Here is a tiny trained network, its code and every weight. The questions are about switching its units off for an input and a class, where a switched-off unit gives its printed mean instead of its output.

import numpy as np


def w(rows, s, z=0):
    codes = np.array(rows[::2]) - 128.0
    scale = np.full(codes.shape[1], s)
    scale[-1] = z or s
    return codes * scale


def f(y):
    return np.maximum(y, 0)


def log_softmax(a):
    a = a - a.max(-1, keepdims=True)
    return a - np.log(np.exp(a).sum(-1, keepdims=True))


def net(x, mask):
    res = np.array(x, float).reshape(1, 6) / 4 @ E
    y = f(res @ A[0][:, :-1].T + A[0][:, -1])
    res = res + np.where(mask, y, B[0][:, -1]) @ B[0][:, :-1]
    return log_softmax(res[-1] @ U[:, :-1].T + U[:, -1])


A, B = {}, {}
E = w([
[123,135,121,103,206,40,159,166,70,223,39],'x0',
[91,34,85,60,114,173,42,147,89,149,137],'x1',
[178,6,65,153,84,69,197,145,153,93,140],'x2',
[85,35,155,134,144,187,190,141,145,225,175],'x3',
[220,105,138,90,92,191,145,20,56,150,102],'x4',
[135,171,4,254,191,200,184,173,28,120,112],'x5',
],0.0063)
A[0] = w([
[182,93,207,2,93,115,82,94,118,164,68,223],'N1',
[131,73,126,153,42,199,155,102,158,107,199,217],'N2',
[93,86,87,152,65,144,125,106,193,28,183,254],'N3',
[162,166,127,98,67,98,53,90,185,60,129,199],'N4',
[160,253,210,144,165,80,146,100,163,142,80,176],'N5',
[176,161,59,170,179,67,170,135,71,131,71,189],'N6',
[80,62,144,63,128,97,89,138,140,197,131,253],'N7',
[137,186,136,173,205,170,87,142,81,135,92,196],'N8',
[137,163,84,162,189,197,119,177,57,165,117,185],'N9',
[174,125,81,194,135,125,170,142,84,139,134,141],'N10',
[77,148,117,133,171,235,36,130,57,160,144,161],'N11',
[147,83,203,83,110,120,97,97,105,203,101,129],'N12',
[66,186,119,166,178,156,53,182,88,150,164,191],'N13',
[138,209,219,162,162,82,172,109,135,77,83,192],'N14',
[144,223,196,124,153,80,122,102,173,142,107,127],'N15',
[192,131,78,179,148,100,196,128,80,78,85,224],'N16',
[179,74,130,131,46,203,105,60,134,69,192,218],'N17',
[159,84,146,102,84,187,135,90,139,193,179,218],'N18',
[31,95,94,163,165,88,150,222,160,163,170,206],'N19',
[99,63,125,81,60,104,99,196,196,73,130,195],'N20',
[90,189,52,178,204,132,126,187,51,153,126,232],'N21',
[181,138,53,211,179,100,194,148,95,139,79,154],'N22',
[184,85,136,193,164,211,205,116,103,175,139,210],'N23',
[138,97,162,69,145,127,85,84,71,215,93,221],'N24',
[95,136,179,153,194,36,117,184,201,110,150,252],'N25',
[166,137,62,159,164,78,172,112,55,158,65,169],'N26',
],0.0074,0.0032)
B[0] = w([
[100,102,112,24,194,50,69,50,160,90,136,254],'N1',
[215,148,182,186,164,154,158,92,86,185,186,234],'N2',
[213,143,177,194,156,143,76,189,94,148,172,243],'N3',
[185,172,166,129,101,68,39,113,136,62,214,231],'N4',
[51,183,64,81,25,165,146,81,221,158,208,225],'N5',
[160,48,38,78,35,154,121,210,137,113,53,208],'N6',
[84,63,172,64,223,45,149,104,170,112,87,227],'N7',
[56,186,65,142,93,186,156,140,93,89,77,194],'N8',
[70,140,121,150,138,191,164,154,57,82,25,208],'N9',
[175,114,84,120,94,163,181,138,104,156,85,185],'N10',
[43,199,167,192,197,141,142,105,61,56,56,207],'N11',
[72,109,117,40,179,71,146,46,127,82,79,200],'N12',
[36,182,158,191,107,106,141,141,123,83,104,201],'N13',
[102,162,71,86,3,163,127,112,191,171,210,212],'N14',
[71,192,83,86,54,113,104,75,186,184,211,203],'N15',
[218,84,57,94,61,158,131,160,82,112,98,209],'N16',
[207,192,155,148,179,173,107,64,27,111,211,247],'N17',
[128,152,151,120,210,122,189,48,84,151,151,215],'N18',
[102,80,200,188,151,75,189,226,173,172,83,226],'N19',
[179,121,205,155,187,64,65,179,169,113,154,226],'N20',
[72,120,103,193,89,181,103,205,93,87,31,229],'N21',
[200,57,60,89,44,185,177,203,104,183,63,212],'N22',
[147,142,90,137,149,220,232,90,52,202,113,210],'N23',
[73,112,89,31,199,93,144,51,102,73,52,214],'N24',
[86,112,171,177,81,57,160,185,199,191,202,234],'N25',
[172,64,31,65,71,144,62,176,135,105,69,198],'N26',
],0.0065,0.0093)
U = w([
[171,38,43,112,119,36,79,136,150,77,97,118],'0',
[196,33,26,108,49,171,160,209,100,160,59,30],'1',
[58,82,123,10,225,58,111,27,144,96,93,51],'2',
[237,177,161,178,133,109,23,116,95,51,205,176],'3',
[174,140,137,188,181,199,251,38,67,238,167,77],'4',
[67,211,85,105,2,110,130,89,228,180,214,150],'5',
[14,211,99,212,143,170,122,160,81,48,45,4],'6',
[87,34,194,208,170,40,165,243,228,220,143,232],'7',
],0.0064,0.0015)

Each question gives the input, the list of numbers given to net, and the class t.
The units are the neurons (one row each of A and B). Each row of codes is followed by its name. A weight is (code - 128) times the scale printed after its matrix; where a second scale follows, it is the last column's (A, B and U).
mask holds one flag per neuron, in row order. A switched-off neuron (its flag False) gives its mean, the last column of its row in B, instead of its output. The means were averaged over made-up inputs and are rounded, as every weight is.
A unit's drop is (log p(t) with every unit on - log p(t) with that unit switched off) / (log p(t) with every unit on - log p(t) with every unit switched off).
The circuit of an input: a set's keep is (log p(t) with only the set's units on - log p(t) with every unit switched off) / (log p(t) with every unit on - log p(t) with every unit switched off). Starting from the 12 units with the biggest drops (on a tie, the unit counted first), units are removed one at a time, each time the one whose removal leaves the highest keep (on an exact tie, the one counted first), for as long as the keep stays at least 0.8.
circuit, biggest first: the units of the circuit, biggest drop first
k most important neurons: the k neurons with the biggest drops, biggest first
drop when u is switched off: that unit's drop, to one decimal
input [2,3,-4,1,-6,0], class 7: circuit, biggest first -> [N19]
input [-8,-5,-5,5,-3,3], class 4: circuit, biggest first -> [N2; N23]
input [7,-7,1,1,-6,-7], class 5: 3 most important neurons -> [N5; N15; N14]
input [-3,-7,8,-8,0,-4], class 3: 4 most important neurons -> [N3; N4; N20; N17]
input [0,5,4,7,4,5], class 4: 3 most important neurons -> [N23; N18; N2]
input [1,2,0,5,0,3], class 6: 2 most important neurons -> [N11; N9]
input [-5,6,-3,2,-5,-8], class 2: 2 most important neurons -> [N7; N1]
input [1,3,-5,-2,7,1], class 2: 2 most important neurons -> [N1; N24]
input [-4,5,-3,5,1,5], class 6: 4 most important neurons -> [N11; N9; N13; N21]
input [8,4,-3,-8,-8,-5], class 5: 4 most important neurons -> [N5; N15; N25; N14]
input [-2,5,-8,8,5,2], class 6: 3 most important neurons -> [N11; N9; N13]
input [-7,2,-6,4,1,-1], class 4: 2 most important neurons -> [N18; N2]
input [-4,6,7,1,-5,-5], class 7: 2 most important neurons -> [N19; N7]
input [-1,-5,8,-4,-7,-7], class 7: 2 most important neurons -> [N20; N25]
input [2,-1,-3,4,3,6], class 1: most important neuron -> [N22]
input [-5,2,4,5,1,-4], class 3: 2 most important neurons -> [N20; N3]
input [0,-2,2,0,5,7], class 1: drop when N1 is switched off -> 0.0
input [-1,5,-1,4,1,5], class 6: drop when N11 is switched off -> 0.1
input [-7,2,4,1,-8,5], class 7: drop when N19 is switched off -> 0.2
input [5,2,-5,-5,4,8], class 1: drop when N26 is switched off -> 0.6
